Below are the code and all the weights of a small trained network. Each question names an input and a class and asks about switching units off, where a switched-off unit gives its printed mean instead of its output.

import numpy as np


def w(rows, s, z=0):
    codes = np.array(rows[::2]) - 128.0
    scale = np.full(codes.shape[1], s)
    scale[-1] = z or s
    return codes * scale


def norm(h):
    return h / np.sqrt((h * h).mean(-1, keepdims=True) + 1e-5)


def f(y):
    return y / 2 * (1 + np.tanh(0.7978845608 * (y + 0.044715 * y**3)))


def log_softmax(a):
    a = a - a.max(-1, keepdims=True)
    return a - np.log(np.exp(a).sum(-1, keepdims=True))


def net(x, mask):
    res = np.array(x, float).reshape(1, 5) / 4 @ E
    u = 0
    for l in range(4):
        y = f(norm(res) @ A[l][:, :-1].T + A[l][:, -1])
        res = res + np.where(mask[u : u + 3], y, B[l][:, -1]) @ B[l][:, :-1]
        u += 3
    return log_softmax(norm(res)[-1] @ U[:, :-1].T + U[:, -1])


A, B = {}, {}
E = w([
[68,67,181,223,198,145,120,119,222,212],'x0',
[214,53,211,130,177,101,62,133,52,134],'x1',
[92,111,200,33,101,127,185,154,120,191],'x2',
[180,162,112,162,100,54,139,220,148,171],'x3',
[134,6,44,144,64,140,140,145,116,141],'x4',
],0.0011)
A[0] = w([
[130,119,159,84,118,144,154,152,146,183,194],'L0N1',
[185,165,129,180,108,3,192,173,138,194,4],'L0N2',
[237,173,107,186,123,5,180,253,171,188,76],'L0N3',
],0.0025,0.0033)
B[0] = w([
[133,89,122,114,148,143,146,152,158,82,247],'L0N1',
[2,158,167,138,120,152,72,134,104,112,81],'L0N2',
[92,95,117,94,112,159,73,136,112,90,186],'L0N3',
],0.0064,0.0014)
A[1] = w([
[95,169,88,110,58,161,145,59,176,168,42],'L1N1',
[133,113,151,113,149,238,144,2,93,128,253],'L1N2',
[87,99,147,174,164,104,127,77,159,179,12],'L1N3',
],0.0035,0.00044)
B[1] = w([
[120,118,109,139,201,69,80,252,39,162,148],'L1N1',
[61,137,112,110,27,167,22,223,123,128,246],'L1N2',
[126,160,102,90,44,38,101,138,45,108,169],'L1N3',
],0.0032,0.0013)
A[2] = w([
[117,243,204,116,168,123,123,117,116,113,60],'L2N1',
[87,247,221,105,183,119,104,94,134,121,6],'L2N2',
[38,74,191,227,135,91,96,90,211,255,87],'L2N3',
],0.0028,0.0016)
B[2] = w([
[136,86,65,116,98,111,154,148,118,145,127],'L2N1',
[132,3,72,175,99,157,126,134,127,119,128],'L2N2',
[186,190,83,57,92,137,145,125,66,70,255],'L2N3',
],0.0056,0.00083)
A[3] = w([
[130,171,87,255,145,115,67,64,126,68,23],'L3N1',
[190,71,201,102,170,133,59,106,65,139,2],'L3N2',
[60,187,68,121,123,141,181,156,170,127,124],'L3N3',
],0.0029,0.00076)
B[3] = w([
[86,74,240,3,130,151,224,174,161,178,202],'L3N1',
[53,210,97,222,142,81,132,139,133,231,254],'L3N2',
[161,127,220,215,152,89,55,72,82,220,225],'L3N3',
],0.0037,0.00098)
U = w([
[28,151,132,98,80,181,9,158,92,92,172],'0',
[218,219,75,58,86,86,155,105,69,71,162],'1',
[128,171,154,226,181,68,110,154,108,251,153],'2',
[111,87,235,40,160,158,206,147,197,137,129],'3',
[157,1,23,182,110,140,149,129,149,109,134],'4',
[126,169,142,189,169,149,120,72,193,88,48],'5',
[112,168,122,190,161,145,153,49,169,83,3],'6',
],0.0068,0.004)

Each question gives the input, the list of numbers given to net, and the class t.
The units are the neurons (one row each of A and B). Each row of codes is followed by its name. A weight is (code - 128) times the scale printed after its matrix; where a second scale follows, it is the last column's (A, B and U).
mask holds one flag per neuron, layer by layer. A switched-off neuron (its flag False) gives its mean, the last column of its row in B, instead of its output. The means were averaged over made-up inputs and are rounded, as every weight is.
A unit's drop is (log p(t) with every unit on - log p(t) with that unit switched off) / (log p(t) with every unit on - log p(t) with every unit switched off).
The circuit of an input: a set's keep is (log p(t) with only the set's units on - log p(t) with every unit switched off) / (log p(t) with every unit on - log p(t) with every unit switched off). Starting from all 12 units, units are removed one at a time, each time the one whose removal leaves the highest keep (on an exact tie, the one counted first), for as long as the keep stays at least 0.8.
units of the circuit, in order: the units of the circuit, biggest drop first
top k neurons: the k neurons with the biggest drops, biggest first
top k neurons in layer l: the k neurons of layer l with the biggest drops, biggest first
input [0,-8,4,1,-8], class 2: units of the circuit, in order -> (L3N3)
input [-2,-5,-7,8,4], class 0: units of the circuit, in order -> (L0N3 L0N2)
input [-6,2,8,4,-2], class 3: top 2 neurons in layer 0 -> (L0N1 L0N2)
input [6,-7,-7,2,4], class 2: top 3 neurons -> (L3N3 L1N1 L2N2)
input [-7,-8,4,2,-8], class 2: units of the circuit, in order -> (L3N3 L2N3)
input [2,-5,4,8,7], class 0: top 2 neurons in layer 0 -> (L0N3 L0N2)
input [-4,-8,7,-4,0], class 2: top 3 neurons -> (L3N3 L2N3 L1N1)
input [-6,2,-8,-3,-6], class 3: top 3 neurons -> (L3N1 L2N3 L1N3)
input [4,-5,-8,3,6], class 3: units of the circuit, in order -> (L3N1 L2N1 L2N2)
input [3,6,0,-4,-3], class 2: top 4 neurons -> (L3N2 L0N3 L0N2 L1N3)
input [-5,-4,-8,6,4], class 3: top 3 neurons -> (L3N1 L2N3 L1N2)
input [1,-8,3,-6,8], class 2: units of the circuit, in order -> (L3N3 L0N3 L1N1)
input [4,-2,-7,2,7], class 3: top 2 neurons -> (L3N1 L2N1)
input [8,7,-3,3,8], class 1: units of the circuit, in order -> (L2N3 L2N2)
input [8,5,-1,-1,6], class 1: top neuron -> (L2N3)
input [8,6,8,6,-4], class 1: top 2 neurons in layer 3 -> (L3N1 L3N3)
input [1,6,-2,2,-7], class 4: top 2 neurons -> (L2N2 L2N1)
input [-3,-6,-6,0,4], class 2: units of the circuit, in order -> (L3N3 L2N3 L2N2)
input [-4,-5,-2,4,4], class 2: top 2 neurons in layer 1 -> (L1N2 L1N3)
input [7,-2,-7,7,-4], class 0: units of the circuit, in order -> (L0N3)
input [8,-7,6,3,-2], class 1: top 2 neurons in layer 3 -> (L3N2 L3N1)
input [5,4,-3,2,-6], class 4: top 2 neurons in layer 2 -> (L2N2 L2N1)
input [8,-7,-6,3,-7], class 1: top 2 neurons -> (L2N3 L3N2)
input [6,3,-3,-7,-8], class 4: top 3 neurons -> (L2N2 L0N3 L2N1)
input [-1,-5,-6,0,-2], class 3: top 2 neurons -> (L3N1 L3N2)
input [-4,5,-6,0,2], class 3: top 4 neurons -> (L3N1 L2N3 L1N1 L3N3)
input [2,5,4,-4,-4], class 2: top neuron -> (L3N2)
input [-1,-4,-7,-7,6], class 0: top 3 neurons -> (L1N2 L0N1 L1N1)
